Below is a small trained network, with its code and all its weights. Each question gives an input and a class and asks what happens when units are switched off, that is, made to give their printed mean instead of their output.

import numpy as np


def w(rows, s, z=0):
    codes = np.array(rows[::2]) - 128.0
    scale = np.full(codes.shape[1], s)
    scale[-1] = z or s
    return codes * scale


def norm(h):
    return h / np.sqrt((h * h).mean(-1, keepdims=True) + 1e-5)


def f(y):
    return y / 2 * (1 + np.tanh(0.7978845608 * (y + 0.044715 * y**3)))


def log_softmax(a):
    a = a - a.max(-1, keepdims=True)
    return a - np.log(np.exp(a).sum(-1, keepdims=True))


def net(x, mask):
    res = np.array(x, float).reshape(1, 4) / 4 @ E
    u = 0
    for l in range(2):
        y = f(norm(res) @ A[l][:, :-1].T + A[l][:, -1])
        res = res + np.where(mask[u : u + 7], y, B[l][:, -1]) @ B[l][:, :-1]
        u += 7
    return log_softmax(norm(res)[-1] @ U[:, :-1].T + U[:, -1])


A, B = {}, {}
E = w([
[168,152,44,254],'x0',
[200,204,127,151],'x1',
[112,148,186,211],'x2',
[183,74,145,125],'x3',
],0.0039)
A[0] = w([
[87,145,150,128,35],'0.n0',
[47,147,78,159,4],'0.n1',
[167,201,60,70,28],'0.n2',
[53,113,111,170,36],'0.n3',
[185,114,133,155,36],'0.n4',
[131,66,144,149,31],'0.n5',
[81,249,62,119,128],'0.n6',
],0.012,0.0037)
B[0] = w([
[181,221,164,98,117],'0.n0',
[75,52,47,11,164],'0.n1',
[18,237,114,81,186],'0.n2',
[56,28,96,89,165],'0.n3',
[189,184,13,125,144],'0.n4',
[45,127,9,140,137],'0.n5',
[110,124,47,232,255],'0.n6',
],0.011,0.0037)
A[1] = w([
[90,142,157,97,129],'1.n0',
[157,152,145,249,206],'1.n1',
[132,135,197,128,97],'1.n2',
[192,105,117,54,8],'1.n3',
[168,148,89,156,67],'1.n4',
[144,31,121,122,186],'1.n5',
[151,141,107,114,93],'1.n6',
],0.015,0.0013)
B[1] = w([
[113,133,181,198,173],'1.n0',
[249,98,146,235,255],'1.n1',
[73,114,181,125,168],'1.n2',
[81,143,36,143,161],'1.n3',
[180,147,173,74,191],'1.n4',
[156,41,87,107,229],'1.n5',
[122,147,140,86,131],'1.n6',
],0.017,0.0058)
U = w([
[72,203,74,149,152],'0',
[66,120,241,136,184],'1',
[141,129,157,70,2],'2',
[97,3,66,93,181],'3',
[141,128,155,73,11],'4',
[171,190,123,23,114],'5',
[137,131,151,91,37],'6',
[240,130,142,192,206],'7',
],0.014,0.0079)

Each question gives the input, the list of numbers given to net, and the class t.
The units are the neurons (one row each of A and B). Each row of codes is followed by its name. A weight is (code - 128) times the scale printed after its matrix; where a second scale follows, it is the last column's (A, B and U).
mask holds one flag per neuron, layer by layer. A switched-off neuron (its flag False) gives its mean, the last column of its row in B, instead of its output. The means were averaged over made-up inputs and are rounded, as every weight is.
A unit's drop is (log p(t) with every unit on - log p(t) with that unit switched off) / (log p(t) with every unit on - log p(t) with every unit switched off).
The circuit of an input: a set's keep is (log p(t) with only the set's units on - log p(t) with every unit switched off) / (log p(t) with every unit on - log p(t) with every unit switched off). Starting from the 12 units with the biggest drops (on a tie, the unit counted first), units are removed one at a time, each time the one whose removal leaves the highest keep (on an exact tie, the one counted first), for as long as the keep stays at least 0.8.
circuit, biggest first: the units of the circuit, biggest drop first
top k neurons: the k neurons with the biggest drops, biggest first
top k neurons in layer l: the k neurons of layer l with the biggest drops, biggest first
input [1,-3,-7,-6], class 0: circuit, biggest first : [0.n2, 1.n5]
input [0,-5,2,7], class 3: circuit, biggest first : [1.n1]
input [4,4,-5,6], class 5: top 2 neurons : [0.n6, 0.n2]
input [1,-2,-6,3], class 1: top 3 neurons in layer 1 : [1.n0, 1.n1, 1.n5]
input [8,-5,0,5], class 3: circuit, biggest first : [0.n6, 1.n1]
input [4,-6,0,6], class 3: top 2 neurons : [1.n1, 0.n6]
input [0,2,-2,3], class 5: top 2 neurons : [0.n4, 1.n1]
input [5,8,-8,0], class 0: top 2 neurons : [0.n2, 1.n5]
input [-5,3,-8,3], class 1: top 3 neurons in layer 0 : [0.n2, 0.n4, 0.n1]
input [0,2,-6,7], class 0: top 2 neurons in layer 1 : [1.n3, 1.n5]
input [5,7,-8,-5], class 0: top 2 neurons : [0.n2, 1.n5]
input [-6,8,-8,4], class 1: top 3 neurons : [0.n2, 1.n0, 0.n4]
input [-6,4,-6,-4], class 0: top 2 neurons : [0.n2, 1.n1]
input [7,-1,4,-7], class 3: circuit, biggest first : [0.n1]
input [-2,-2,-1,6], class 3: top 2 neurons : [0.n6, 1.n1]
input [-3,-1,0,0], class 1: top 3 neurons in layer 0 : [0.n6, 0.n1, 0.n3]
input [-4,-1,-1,-2], class 1: top 2 neurons in layer 0 : [0.n6, 0.n1]
input [-3,6,-3,-4], class 0: top 2 neurons in layer 0 : [0.n2, 0.n6]
input [3,-2,-5,-4], class 0: top 2 neurons : [0.n2, 1.n5]
input [0,-6,8,2], class 3: top neuron in layer 0 : [0.n3]
input [-1,-1,0,-7], class 3: top 2 neurons in layer 0 : [0.n1, 0.n3]
